Here is a tiny trained network, its code and every weight. The questions are about switching its units off for an input and a class, where a switched-off unit gives its printed mean instead of its output.

import numpy as np


def w(rows, s, z=0):
    codes = np.array(rows[::2]) - 128.0
    scale = np.full(codes.shape[1], s)
    scale[-1] = z or s
    return codes * scale


def f(y):
    return np.maximum(y, 0)


def log_softmax(a):
    a = a - a.max(-1, keepdims=True)
    return a - np.log(np.exp(a).sum(-1, keepdims=True))


def net(x, mask):
    res = np.array(x, float).reshape(1, 6) / 4 @ E
    y = f(res @ A[0][:, :-1].T + A[0][:, -1])
    res = res + np.where(mask, y, B[0][:, -1]) @ B[0][:, :-1]
    return log_softmax(res[-1] @ U[:, :-1].T + U[:, -1])


A, B = {}, {}
E = w([
[134,45,188,181,46],'x0',
[159,159,228,108,162],'x1',
[2,135,165,120,111],'x2',
[126,128,128,127,128],'x3',
[114,241,134,216,36],'x4',
[130,128,128,129,131],'x5',
],0.0065)
A[0] = w([
[148,95,136,122,79,144],'N0',
[187,134,115,119,107,53],'N1',
[82,125,128,127,123,123],'N2',
[137,159,128,134,97,65],'N3',
[122,51,119,71,174,4],'N4',
[143,203,107,147,85,56],'N5',
[109,193,84,103,182,37],'N6',
[145,135,174,130,146,181],'N7',
[61,128,165,100,132,66],'N8',
[117,60,140,139,179,37],'N9',
[138,85,151,161,111,66],'N10',
[61,121,146,121,124,56],'N11',
[168,123,96,117,108,143],'N12',
[138,185,144,196,88,20],'N13',
[138,51,196,163,67,34],'N14',
[227,115,90,141,111,80],'N15',
[103,80,20,152,102,34],'N16',
[132,78,140,144,86,64],'N17',
[200,134,138,162,159,87],'N18',
[169,165,247,118,167,19],'N19',
[118,107,71,135,114,205],'N20',
[126,201,95,91,171,2],'N21',
[142,136,150,126,134,212],'N22',
[129,155,144,131,121,54],'N23',
[100,127,128,98,109,139],'N24',
[55,122,147,139,137,67],'N25',
[125,152,135,153,116,68],'N26',
],0.015,0.0095)
B[0] = w([
[142,156,151,133,165,200],'N0',
[101,104,90,146,131,146],'N1',
[103,108,125,160,143,165],'N2',
[158,109,121,120,121,142],'N3',
[252,70,130,159,108,194],'N4',
[196,70,133,125,119,180],'N5',
[145,166,90,118,233,177],'N6',
[105,140,174,111,83,215],'N7',
[69,112,91,161,120,169],'N8',
[192,74,109,105,112,164],'N9',
[133,150,119,109,178,158],'N10',
[94,95,77,152,122,156],'N11',
[87,133,138,159,125,194],'N12',
[197,62,137,112,111,181],'N13',
[145,178,67,95,220,209],'N14',
[57,74,96,175,145,214],'N15',
[103,155,58,24,47,184],'N16',
[155,167,101,111,165,166],'N17',
[80,115,105,174,134,178],'N18',
[116,158,55,30,36,180],'N19',
[113,165,211,109,84,254],'N20',
[164,167,94,93,216,159],'N21',
[120,157,214,161,105,243],'N22',
[145,97,106,117,124,131],'N23',
[116,127,139,162,130,165],'N24',
[94,88,84,159,140,163],'N25',
[155,106,135,133,119,140],'N26',
],0.034,0.0069)
U = w([
[255,76,162,103,112,67],'0',
[191,185,128,85,197,79],'1',
[173,143,175,100,114,252],'2',
[171,136,175,107,115,247],'3',
[152,154,117,39,65,32],'4',
[124,93,122,160,128,74],'5',
],0.0062,0.011)

Each question gives the input, the list of numbers given to net, and the class t.
The units are the neurons (one row each of A and B). Each row of codes is followed by its name. A weight is (code - 128) times the scale printed after its matrix; where a second scale follows, it is the last column's (A, B and U).
mask holds one flag per neuron, in row order. A switched-off neuron (its flag False) gives its mean, the last column of its row in B, instead of its output. The means were averaged over made-up inputs and are rounded, as every weight is.
A unit's drop is (log p(t) with every unit on - log p(t) with that unit switched off) / (log p(t) with every unit on - log p(t) with every unit switched off).
The circuit of an input: a set's keep is (log p(t) with only the set's units on - log p(t) with every unit switched off) / (log p(t) with every unit on - log p(t) with every unit switched off). Starting from the 12 units with the biggest drops (on a tie, the unit counted first), units are removed one at a time, each time the one whose removal leaves the highest keep (on an exact tie, the one counted first), for as long as the keep stays at least 0.8.
units of the circuit, in order: the units of the circuit, biggest drop first
k most important neurons: the k neurons with the biggest drops, biggest first
drop of u: that unit's drop, to one decimal
input [7,7,8,-1,6,3], class 5: units of the circuit, in order : (N25)
input [0,-6,4,-5,-5,5], class 4: 2 most important neurons : (N16, N22)
input [-7,2,8,-3,-5,5], class 5: 2 most important neurons : (N8, N14)
input [-4,-7,1,-5,6,3], class 4: 2 most important neurons : (N16, N4)
input [-7,3,-6,2,0,-3], class 1: 2 most important neurons : (N21, N6)
input [5,6,7,4,-7,0], class 0: 3 most important neurons : (N4, N9, N15)
input [-2,3,-8,-1,5,7], class 5: 2 most important neurons : (N15, N18)
input [-8,0,-2,-4,6,-4], class 1: 2 most important neurons : (N6, N21)
input [-6,8,4,0,7,2], class 4: 2 most important neurons : (N19, N4)
input [5,6,-2,4,-6,-3], class 0: 4 most important neurons : (N4, N9, N20, N16)
input [4,-6,8,4,-4,3], class 5: 2 most important neurons : (N25, N11)
input [-2,-2,-7,3,4,6], class 5: 2 most important neurons : (N15, N18)
input [-1,4,0,2,7,7], class 0: units of the circuit, in order : (N13, N5)
input [7,2,-5,-7,-5,7], class 1: units of the circuit, in order : (N14)
input [4,1,7,-5,0,5], class 5: drop of N25 : 0.2
input [2,-5,-8,-2,3,3], class 5: drop of N15 : 0.8
input [7,-4,1,-4,1,-2], class 1: drop of N14 : 0.3
